Below is a small trained network, with its code and all its weights. Each question gives an input and a target symbol and asks what happens when units are switched off, that is, made to give their printed mean instead of their output.

import numpy as np


def w(rows, s, z=0):
    codes = np.array(rows[::2]) - 128.0
    scale = np.full(codes.shape[1], s)
    scale[-1] = z or s
    return codes * scale


def f(y):
    return np.maximum(y, 0)


def softmax(a):
    e = np.exp(a - a.max(-1, keepdims=True))
    return e / e.sum(-1, keepdims=True)


def log_softmax(a):
    a = a - a.max(-1, keepdims=True)
    return a - np.log(np.exp(a).sum(-1, keepdims=True))


def net(x, mask):
    ids = ['βγδεθλμπτψ'.index(c) for c in x.split()]
    T = len(ids)
    res = E[ids] + P[:T]
    u = 0
    for l in range(3):
        q, k, v = (res @ M[l].T for M in (Q, K, V))
        z = softmax(np.where(np.tri(T) > 0, q @ k.T / 3**0.5, -1e9)) @ v
        res = res + np.where(mask[u], z, O[l][:, -1]) @ O[l][:, :-1]
        u += 1
        y = f(res @ A[l][:, :-1].T + A[l][:, -1])
        res = res + np.where(mask[u : u + 8], y, B[l][:, -1]) @ B[l][:, :-1]
        u += 8
    return log_softmax(res[-1] @ U[:, :-1].T + U[:, -1])


Q, K, V, O, A, B = {}, {}, {}, {}, {}, {}
E = w([
[178,25,157,2],'β',
[207,107,137,175],'γ',
[210,188,235,155],'δ',
[66,72,136,147],'ε',
[176,139,141,138],'θ',
[14,249,8,189],'λ',
[251,43,250,105],'μ',
[219,59,99,111],'π',
[137,173,138,103],'τ',
[217,146,59,158],'ψ',
],0.0044)
P = w([
[65,111,135,154],'0',
[136,6,71,211],'1',
[181,255,161,34],'2',
[80,89,152,152],'3',
[175,22,63,208],'4',
[145,241,180,51],'5',
[92,95,149,148],'6',
[223,37,47,195],'7',
[119,241,190,62],'8',
[97,91,151,145],'9',
[224,30,42,188],'10',
[103,247,193,69],'11',
[89,91,149,140],'12',
],0.0043)
Q[0] = w([
[245,193,253,7],'L0H1',
[18,199,4,248],'L0H1',
[241,141,251,7],'L0H1',
],0.0045)
K[0] = w([
[248,2,250,217],'L0H1',
[4,251,4,209],'L0H1',
[251,4,252,179],'L0H1',
],0.0045)
V[0] = w([
[6,253,18,241],'L0H1',
[85,5,252,88],'L0H1',
[14,22,74,210],'L0H1',
],0.0045)
O[0] = w([
[65,247,80,240,185],'L0H1',
[15,8,218,10,149],'L0H1',
[3,46,160,212,250],'L0H1',
],0.0043,0.0012)
A[0] = w([
[127,12,9,206,232],'L0N1',
[213,202,234,136,111],'L0N2',
[134,12,11,208,235],'L0N3',
[2,233,205,21,252],'L0N4',
[133,101,71,206,97],'L0N5',
[146,194,135,13,191],'L0N6',
[117,202,181,5,210],'L0N7',
[58,4,252,30,213],'L0N8',
],0.0043,0.0028)
B[0] = w([
[147,28,46,176,254],'L0N1',
[252,25,24,1,143],'L0N2',
[155,28,47,177,255],'L0N3',
[8,237,153,80,242],'L0N4',
[108,160,24,162,155],'L0N5',
[61,186,56,8,174],'L0N6',
[48,217,76,14,192],'L0N7',
[91,71,237,142,255],'L0N8',
],0.0044,0.0035)
Q[1] = w([
[219,8,152,217],'L1H1',
[219,4,163,236],'L1H1',
[219,4,176,240],'L1H1',
],0.0044)
K[1] = w([
[239,77,241,24],'L1H1',
[239,78,251,28],'L1H1',
[239,73,253,31],'L1H1',
],0.0044)
V[1] = w([
[183,133,212,180],'L1H1',
[252,117,250,108],'L1H1',
[62,112,107,226],'L1H1',
],0.0039)
O[1] = w([
[177,106,228,232,69],'L1H1',
[234,94,167,200,3],'L1H1',
[2,163,137,149,207],'L1H1',
],0.0038,0.0032)
A[1] = w([
[172,210,71,100,137],'L1N1',
[243,14,44,206,255],'L1N2',
[76,167,224,206,130],'L1N3',
[78,166,225,206,134],'L1N4',
[34,195,237,68,175],'L1N5',
[253,78,238,203,187],'L1N6',
[91,20,224,142,109],'L1N7',
[163,171,30,250,180],'L1N8',
],0.0045,0.0038)
B[1] = w([
[49,11,97,17,151],'L1N1',
[242,55,89,175,253],'L1N2',
[144,249,254,235,148],'L1N3',
[155,251,253,235,148],'L1N4',
[152,231,211,85,235],'L1N5',
[252,70,253,241,163],'L1N6',
[38,6,175,57,171],'L1N7',
[163,190,80,251,196],'L1N8',
],0.0044,0.0057)
Q[2] = w([
[146,187,211,251],'L2H1',
[151,181,205,255],'L2H1',
[139,186,220,251],'L2H1',
],0.004)
K[2] = w([
[4,251,245,11],'L2H1',
[4,247,253,7],'L2H1',
[21,245,254,14],'L2H1',
],0.0044)
V[2] = w([
[98,108,125,254],'L2H1',
[69,5,51,101],'L2H1',
[203,251,220,125],'L2H1',
],0.0039)
O[2] = w([
[143,71,70,233,199],'L2H1',
[69,14,16,3,231],'L2H1',
[166,240,252,236,1],'L2H1',
],0.0042,0.0021)
A[2] = w([
[147,31,5,224,126],'L2N1',
[188,145,253,48,254],'L2N2',
[92,240,253,75,30],'L2N3',
[93,213,232,99,252],'L2N4',
[64,142,234,244,136],'L2N5',
[32,151,229,246,98],'L2N6',
[247,17,242,140,92],'L2N7',
[138,242,244,48,197],'L2N8',
],0.0044,0.0043)
B[2] = w([
[218,239,59,66,255],'L2N1',
[57,253,126,174,199],'L2N2',
[247,251,241,120,178],'L2N3',
[80,145,133,9,228],'L2N4',
[60,24,252,220,175],'L2N5',
[43,7,249,189,173],'L2N6',
[247,16,254,69,195],'L2N7',
[177,218,147,12,211],'L2N8',
],0.0044,0.007)
U = w([
[20,82,2,22,161],'β',
[96,180,86,74,187],'γ',
[162,210,224,114,83],'δ',
[110,123,120,160,53],'ε',
[199,69,253,146,3],'θ',
[200,45,107,74,98],'λ',
[204,127,186,201,117],'μ',
[33,132,102,246,187],'π',
[221,237,15,222,168],'τ',
[6,22,193,195,193],'ψ',
],0.0042,0.0034)

Each question gives the input, a string of symbols that net reads in full, and the target symbol t.
The units are the heads (3 rows each of Q, K, V and O) and the neurons (one row each of A and B). Each row of codes is followed by its name. A weight is (code - 128) times the scale printed after its matrix; where a second scale follows, it is the last column's (O, A, B and U).
mask holds one flag per unit, layer by layer, with each layer's heads first. A switched-off unit (its flag False) gives its mean, the last column of its rows in O or B, instead of its output. The means were averaged over made-up inputs and are rounded, as every weight is.
A unit's drop is (log p(t) with every unit on - log p(t) with that unit switched off) / (log p(t) with every unit on - log p(t) with every unit switched off).
unit that matters most: the unit with the biggest drop
k most important neurons: the k neurons with the biggest drops, biggest first
top k neurons in layer l: the k neurons of layer l with the biggest drops, biggest first
drop when u is switched off: that unit's drop, to one decimal
input ε δ ε β λ λ π π, target τ: 3 most important neurons => L2N1, L0N8, L1N8
input β π ψ β γ ε ε π, target λ: most important neuron => L2N7
input ε ε ε β ε θ μ, target θ: 2 most important neurons => L0N8, L1N6
input γ ε λ τ ε λ τ λ τ ε θ, target τ: 3 most important neurons => L0N8, L2N1, L1N8
input π β λ ε ε λ ε ψ, target τ: 3 most important neurons => L2N1, L1N8, L0N8
input ε τ β π, target λ: top 2 neurons in layer 1 => L1N5, L1N2
input ε λ λ λ λ λ ε, target π: 2 most important neurons => L0N8, L2N7
input ε ε λ, target β: 2 most important neurons => L1N1, L0N8
input λ γ ε ε λ ε ε ε, target τ: 2 most important neurons => L2N1, L1N8
input π β ε, target β: 2 most important neurons => L0N6, L0N7
input γ λ λ ε λ, target τ: 2 most important neurons => L2N1, L0N8
input τ θ δ, target β: 2 most important neurons => L0N2, L1N1
input τ λ π ε λ ε β μ, target θ: 2 most important neurons => L1N6, L2N7
input δ ε λ ε μ ε λ λ β ε μ λ, target δ: top neuron in layer 1 => L1N5
input λ τ θ ε λ ε β ε ε β β, target λ: top 2 neurons in layer 1 => L1N2, L1N5
input β ε ε ε ε, target λ: 2 most important neurons => L1N2, L0N4
input β ε δ ψ ε γ λ ε β λ ε λ, target δ: top 3 neurons in layer 1 => L1N5, L1N3, L1N4
input λ ε γ, target β: drop when L1H1 is switched off => 0.1
input λ β ε, target β: drop when L1H1 is switched off => 0.3
input μ ε ε ε τ λ δ λ λ λ ε ψ, target β: drop when L2H1 is switched off => 0.3
input ε β ε ε λ δ, target β: unit that matters most => L0N2
